Here is a tiny trained network, its code and every weight. The questions are about switching its units off for an input and a target symbol, where a switched-off unit gives its printed mean instead of its output.

import numpy as np


def w(rows, s, z=0):
    codes = np.array(rows[::2]) - 128.0
    scale = np.full(codes.shape[1], s)
    scale[-1] = z or s
    return codes * scale


def f(y):
    return np.maximum(y, 0)


def softmax(a):
    e = np.exp(a - a.max(-1, keepdims=True))
    return e / e.sum(-1, keepdims=True)


def log_softmax(a):
    a = a - a.max(-1, keepdims=True)
    return a - np.log(np.exp(a).sum(-1, keepdims=True))


def net(x, mask):
    ids = ['βγδεζημξπστφψ'.index(c) for c in x.split()]
    T = len(ids)
    res = E[ids] + P[:T]
    u = 0
    for l in range(3):
        q, k, v = (res @ M[l].T for M in (Q, K, V))
        z = softmax(np.where(np.tri(T) > 0, q @ k.T / 3**0.5, -1e9)) @ v
        res = res + np.where(mask[u], z, O[l][:, -1]) @ O[l][:, :-1]
        u += 1
        y = f(res @ A[l][:, :-1].T + A[l][:, -1])
        res = res + np.where(mask[u : u + 4], y, B[l][:, -1]) @ B[l][:, :-1]
        u += 4
    return log_softmax(res[-1] @ U[:, :-1].T + U[:, -1])


Q, K, V, O, A, B = {}, {}, {}, {}, {}, {}
E = w([
[185,65,158,195,163,128,70,74],'β',
[65,122,106,108,107,168,161,168],'γ',
[85,115,86,122,100,132,147,185],'δ',
[120,58,166,108,49,113,55,95],'ε',
[92,126,124,94,164,139,132,253],'ζ',
[162,22,127,201,113,59,190,127],'η',
[53,116,69,157,69,165,147,130],'μ',
[174,54,162,142,151,72,205,146],'ξ',
[176,163,99,136,189,144,144,69],'π',
[157,16,105,79,28,103,139,115],'σ',
[66,97,165,180,134,89,107,98],'τ',
[64,124,84,138,112,145,136,170],'φ',
[131,41,134,66,99,205,94,105],'ψ',
],0.022)
P = w([
[11,73,2,96,246,119,55,170],'0',
[76,137,188,120,178,155,163,95],'1',
[82,149,203,111,172,154,174,82],'2',
[92,160,204,115,162,156,169,78],'3',
[97,170,211,113,153,158,164,69],'4',
[107,180,217,109,155,162,157,69],'5',
[109,190,230,98,144,179,163,66],'6',
],0.0076)
Q[0] = w([
[41,181,34,139,59,120,141,197],'L0H1',
[240,178,218,159,115,1,84,59],'L0H1',
[124,113,233,231,188,100,252,55],'L0H1',
],0.0093)
K[0] = w([
[110,120,28,116,172,127,203,181],'L0H1',
[164,200,165,119,56,91,163,178],'L0H1',
[97,197,245,198,114,98,60,100],'L0H1',
],0.011)
V[0] = w([
[2,116,157,253,89,204,133,77],'L0H1',
[68,154,131,134,203,108,177,158],'L0H1',
[145,128,143,125,118,117,221,168],'L0H1',
],0.0081)
O[0] = w([
[214,236,148,56,167,43,2,212,253],'L0H1',
[31,75,175,100,245,201,109,176,130],'L0H1',
[193,105,96,69,221,176,154,148,58],'L0H1',
],0.0076,0.0052)
A[0] = w([
[89,30,76,29,108,175,41,155,29],'L0N1',
[182,166,44,166,229,196,93,109,1],'L0N2',
[54,181,38,92,160,207,108,255,104],'L0N3',
[74,97,221,186,79,159,82,131,189],'L0N4',
],0.0069,0.0083)
B[0] = w([
[83,44,84,58,93,35,71,110,184],'L0N1',
[63,169,152,163,59,139,155,213,134],'L0N2',
[103,127,120,177,58,157,160,34,254],'L0N3',
[151,87,209,53,222,86,134,255,241],'L0N4',
],0.0098,0.0087)
Q[1] = w([
[149,168,115,131,203,132,148,120],'L1H1',
[4,156,101,112,75,145,132,180],'L1H1',
[104,103,200,118,158,162,109,137],'L1H1',
],0.013)
K[1] = w([
[129,163,134,163,176,141,111,117],'L1H1',
[8,133,90,104,113,85,131,134],'L1H1',
[109,120,147,110,149,156,98,154],'L1H1',
],0.018)
V[1] = w([
[58,25,94,2,154,97,63,175],'L1H1',
[123,162,26,91,39,166,249,179],'L1H1',
[186,95,127,146,118,102,171,235],'L1H1',
],0.0069)
O[1] = w([
[253,148,95,130,149,75,237,103,254],'L1H1',
[68,254,193,81,17,42,242,164,83],'L1H1',
[135,82,89,199,123,147,173,239,130],'L1H1',
],0.006,0.025)
A[1] = w([
[169,74,44,112,91,132,145,235,234],'L1N1',
[140,107,140,255,62,74,129,209,86],'L1N2',
[43,154,182,130,71,174,145,220,2],'L1N3',
[87,122,202,122,145,153,147,107,94],'L1N4',
],0.0087,0.0064)
B[1] = w([
[33,178,232,154,209,162,41,90,250],'L1N1',
[149,164,70,53,151,176,113,49,168],'L1N2',
[197,142,94,179,226,157,103,105,137],'L1N3',
[168,85,9,128,90,155,85,254,145],'L1N4',
],0.0069,0.019)
Q[2] = w([
[254,107,123,33,119,126,175,159],'L2H1',
[187,75,121,194,38,115,214,107],'L2H1',
[202,232,35,144,185,124,234,144],'L2H1',
],0.0074)
K[2] = w([
[75,66,181,46,130,69,160,48],'L2H1',
[126,200,204,175,148,153,213,49],'L2H1',
[41,112,2,176,164,74,186,72],'L2H1',
],0.0078)
V[2] = w([
[189,56,172,196,139,81,183,142],'L2H1',
[156,248,108,128,109,64,158,174],'L2H1',
[140,235,253,93,193,238,224,72],'L2H1',
],0.0053)
O[2] = w([
[111,126,36,120,152,77,84,174,179],'L2H1',
[103,159,176,121,113,141,123,164,7],'L2H1',
[84,148,143,102,182,204,253,87,117],'L2H1',
],0.011,0.013)
A[2] = w([
[91,168,134,170,193,86,217,227,16],'L2N1',
[66,90,142,102,101,13,120,161,107],'L2N2',
[59,223,131,139,1,123,184,149,13],'L2N3',
[157,85,150,101,192,75,87,179,1],'L2N4',
],0.0087,0.0055)
B[2] = w([
[50,123,255,197,37,51,141,126,151],'L2N1',
[169,147,211,137,193,187,123,222,157],'L2N2',
[250,170,118,187,133,216,113,233,152],'L2N3',
[97,189,104,117,34,139,190,123,251],'L2N4',
],0.0088,0.023)
U = w([
[173,79,94,183,69,140,142,61,125],'β',
[173,102,125,119,161,165,138,210,103],'γ',
[81,87,163,140,94,115,108,139,191],'δ',
[52,207,72,95,148,93,124,194,179],'ε',
[163,129,174,135,118,144,89,106,61],'ζ',
[173,155,95,59,36,162,186,7,82],'η',
[159,64,102,101,119,95,174,152,102],'μ',
[125,177,116,167,79,121,158,105,61],'ξ',
[84,120,188,5,101,43,63,47,230],'π',
[150,166,130,140,138,53,144,69,2],'σ',
[97,151,80,115,90,254,158,132,186],'τ',
[73,130,85,98,38,117,166,100,142],'φ',
[154,133,136,163,215,155,133,114,71],'ψ',
],0.0082,0.0092)

Each question gives the input, a string of symbols that net reads in full, and the target symbol t.
The units are the heads (3 rows each of Q, K, V and O) and the neurons (one row each of A and B). Each row of codes is followed by its name. A weight is (code - 128) times the scale printed after its matrix; where a second scale follows, it is the last column's (O, A, B and U).
mask holds one flag per unit, layer by layer, with each layer's heads first. A switched-off unit (its flag False) gives its mean, the last column of its rows in O or B, instead of its output. The means were averaged over made-up inputs and are rounded, as every weight is.
A unit's drop is (log p(t) with every unit on - log p(t) with that unit switched off) / (log p(t) with every unit on - log p(t) with every unit switched off).
The circuit of an input: a set's keep is (log p(t) with only the set's units on - log p(t) with every unit switched off) / (log p(t) with every unit on - log p(t) with every unit switched off). Starting from the 12 units with the biggest drops (on a tie, the unit counted first), units are removed one at a time, each time the one whose removal leaves the highest keep (on an exact tie, the one counted first), for as long as the keep stays at least 0.8.
circuit, biggest first: the units of the circuit, biggest drop first
unit that matters most: the unit with the biggest drop
k most important neurons: the k neurons with the biggest drops, biggest first
top k neurons in layer l: the k neurons of layer l with the biggest drops, biggest first
input η ξ π φ, target τ: top 3 neurons in layer 0 : [L0N3 L0N4 L0N1]
input σ σ π ζ, target ξ: circuit, biggest first : [L1H1 L0H1 L2N1 L2N3]
input σ δ δ ε π, target π: 2 most important neurons : [L0N3 L2N4]
input ε δ π, target π: 2 most important neurons : [L0N3 L1N1]
input η δ φ μ, target τ: 2 most important neurons : [L1N1 L0N3]
input β φ π, target β: circuit, biggest first : [L1H1 L1N1 L2H1]
input ψ σ φ, target σ: unit that matters most : L0N1
input φ ζ π, target τ: top 3 neurons in layer 0 : [L0N3 L0N4 L0N1]
input τ β σ β π π, target β: circuit, biggest first : [L1H1 L2H1 L1N1]
input τ ζ δ, target β: circuit, biggest first : [L1H1 L0H1 L0N3 L2H1]
input η σ ε δ, target τ: top 2 neurons in layer 0 : [L0N3 L0N4]
input ζ ζ η μ φ μ β, target β: circuit, biggest first : [L2H1 L1H1 L1N1]
input σ ε γ ζ ψ ζ ζ, target ξ: top 2 neurons in layer 2 : [L2N1 L2N3]
input δ σ π δ, target γ: 3 most important neurons : [L0N3 L1N1 L0N4]
input σ π η, target ψ: unit that matters most : L1H1
input γ σ σ ψ, target π: top 2 neurons in layer 2 : [L2N4 L2N3]
input φ ζ ψ σ β, target β: circuit, biggest first : [L1H1 L2H1 L1N1]
input γ ξ β δ φ, target η: circuit, biggest first : [L0N1 L0H1 L0N3 L1H1]
input φ η μ ζ ζ π σ, target π: circuit, biggest first : [L0N3 L1N1]
input φ η ε ψ π π φ, target π: circuit, biggest first : [L1H1 L2N4 L0N3]
input η τ σ ψ, target π: top 2 neurons in layer 2 : [L2N3 L2N4]
input ψ η δ η, target ψ: top 3 neurons in layer 1 : [L1N1 L1N2 L1N4]
input ξ μ φ, target φ: circuit, biggest first : [L0H1 L1H1 L2N1 L1N1]
input η τ σ σ ψ ζ, target τ: circuit, biggest first : [L0H1 L0N3]
input τ μ μ η, target ε: unit that matters most : L2N4
input γ ε φ σ τ γ ξ, target ε: 2 most important neurons : [L2N4 L0N3]
input π μ τ, target ε: 4 most important neurons : [L2N4 L0N3 L0N4 L1N2]
input β σ σ π η μ σ, target τ: 2 most important neurons : [L2N3 L0N4]
input μ τ ζ δ ε φ, target ζ: 2 most important neurons : [L1N1 L0N1]
input ψ μ σ ξ ψ σ γ, target σ: 2 most important neurons : [L0N1 L1N1]
